Here is a tiny trained network, its code and every weight. The questions are about switching its units off for an input and a class, where a switched-off unit gives its printed mean instead of its output.

import numpy as np


def w(rows, s, z=0):
    codes = np.array(rows[::2]) - 128.0
    scale = np.full(codes.shape[1], s)
    scale[-1] = z or s
    return codes * scale


def norm(h):
    return h / np.sqrt((h * h).mean(-1, keepdims=True) + 1e-5)


def f(y):
    return y / 2 * (1 + np.tanh(0.7978845608 * (y + 0.044715 * y**3)))


def log_softmax(a):
    a = a - a.max(-1, keepdims=True)
    return a - np.log(np.exp(a).sum(-1, keepdims=True))


def net(x, mask):
    res = np.array(x, float).reshape(1, 6) / 4 @ E
    u = 0
    for l in range(2):
        y = f(norm(res) @ A[l][:, :-1].T + A[l][:, -1])
        res = res + np.where(mask[u : u + 3], y, B[l][:, -1]) @ B[l][:, :-1]
        u += 3
    return log_softmax(norm(res)[-1] @ U[:, :-1].T + U[:, -1])


A, B = {}, {}
E = w([
[118,147,189,200,90],'x0',
[120,194,136,108,127],'x1',
[254,133,102,115,168],'x2',
[136,132,103,159,79],'x3',
[241,72,136,68,94],'x4',
[143,141,140,165,82],'x5',
],0.0092)
A[0] = w([
[140,219,29,55,78,200],'0.n0',
[157,45,183,127,175,60],'0.n1',
[180,2,212,248,91,251],'0.n2',
],0.0077,0.0021)
B[0] = w([
[153,176,124,137,194,183],'0.n0',
[164,103,120,64,171,152],'0.n1',
[90,248,30,45,139,253],'0.n2',
],0.012,0.0053)
A[1] = w([
[88,166,82,197,206,252],'1.n0',
[159,100,147,86,150,119],'1.n1',
[9,55,106,69,128,223],'1.n2',
],0.013,0.0044)
B[1] = w([
[215,27,171,118,208,250],'1.n0',
[164,76,70,2,154,149],'1.n1',
[133,153,206,231,175,211],'1.n2',
],0.0071,0.011)
U = w([
[173,76,99,23,181,166],'0',
[79,205,85,122,55,101],'1',
[108,17,142,170,3,1],'2',
[65,71,225,251,190,227],'3',
],0.012,0.0068)

Each question gives the input, the list of numbers given to net, and the class t.
The units are the neurons (one row each of A and B). Each row of codes is followed by its name. A weight is (code - 128) times the scale printed after its matrix; where a second scale follows, it is the last column's (A, B and U).
mask holds one flag per neuron, layer by layer. A switched-off neuron (its flag False) gives its mean, the last column of its row in B, instead of its output. The means were averaged over made-up inputs and are rounded, as every weight is.
A unit's drop is (log p(t) with every unit on - log p(t) with that unit switched off) / (log p(t) with every unit on - log p(t) with every unit switched off).
The circuit of an input: a set's keep is (log p(t) with only the set's units on - log p(t) with every unit switched off) / (log p(t) with every unit on - log p(t) with every unit switched off). Starting from all 6 units, units are removed one at a time, each time the one whose removal leaves the highest keep (on an exact tie, the one counted first), for as long as the keep stays at least 0.8.
units of the circuit, in order: the units of the circuit, biggest drop first
k most important neurons: the k neurons with the biggest drops, biggest first
drop of u: that unit's drop, to one decimal
input [7,-2,5,0,-1,3], class 0: 3 most important neurons	0.n2, 1.n2, 1.n0
input [-4,4,-5,1,3,-3], class 3: units of the circuit, in order	1.n2
input [7,5,2,-2,7,0], class 1: 2 most important neurons	1.n0, 0.n2
input [7,-8,-5,-1,5,-8], class 0: 2 most important neurons	0.n2, 0.n1
input [-5,3,6,6,-6,5], class 3: 4 most important neurons	0.n2, 1.n1, 0.n1, 0.n0
input [2,-1,-3,-1,8,-1], class 1: 2 most important neurons	0.n2, 1.n0
input [-8,-2,-4,-1,1,-2], class 3: 2 most important neurons	1.n2, 0.n2
input [-6,-6,-7,8,4,2], class 1: 2 most important neurons	1.n0, 0.n2
input [-6,7,-5,7,-3,-8], class 3: 2 most important neurons	0.n2, 1.n2
input [6,-8,4,6,-5,0], class 0: 3 most important neurons	0.n2, 1.n0, 1.n2
input [-4,-6,0,7,3,7], class 1: drop of 0.n2	0.1
input [1,-7,-2,7,3,5], class 1: drop of 0.n2	0.3
input [-7,-2,-5,-3,-1,-2], class 3: drop of 1.n2	0.2
input [2,0,2,0,5,6], class 1: units of the circuit, in order	1.n0
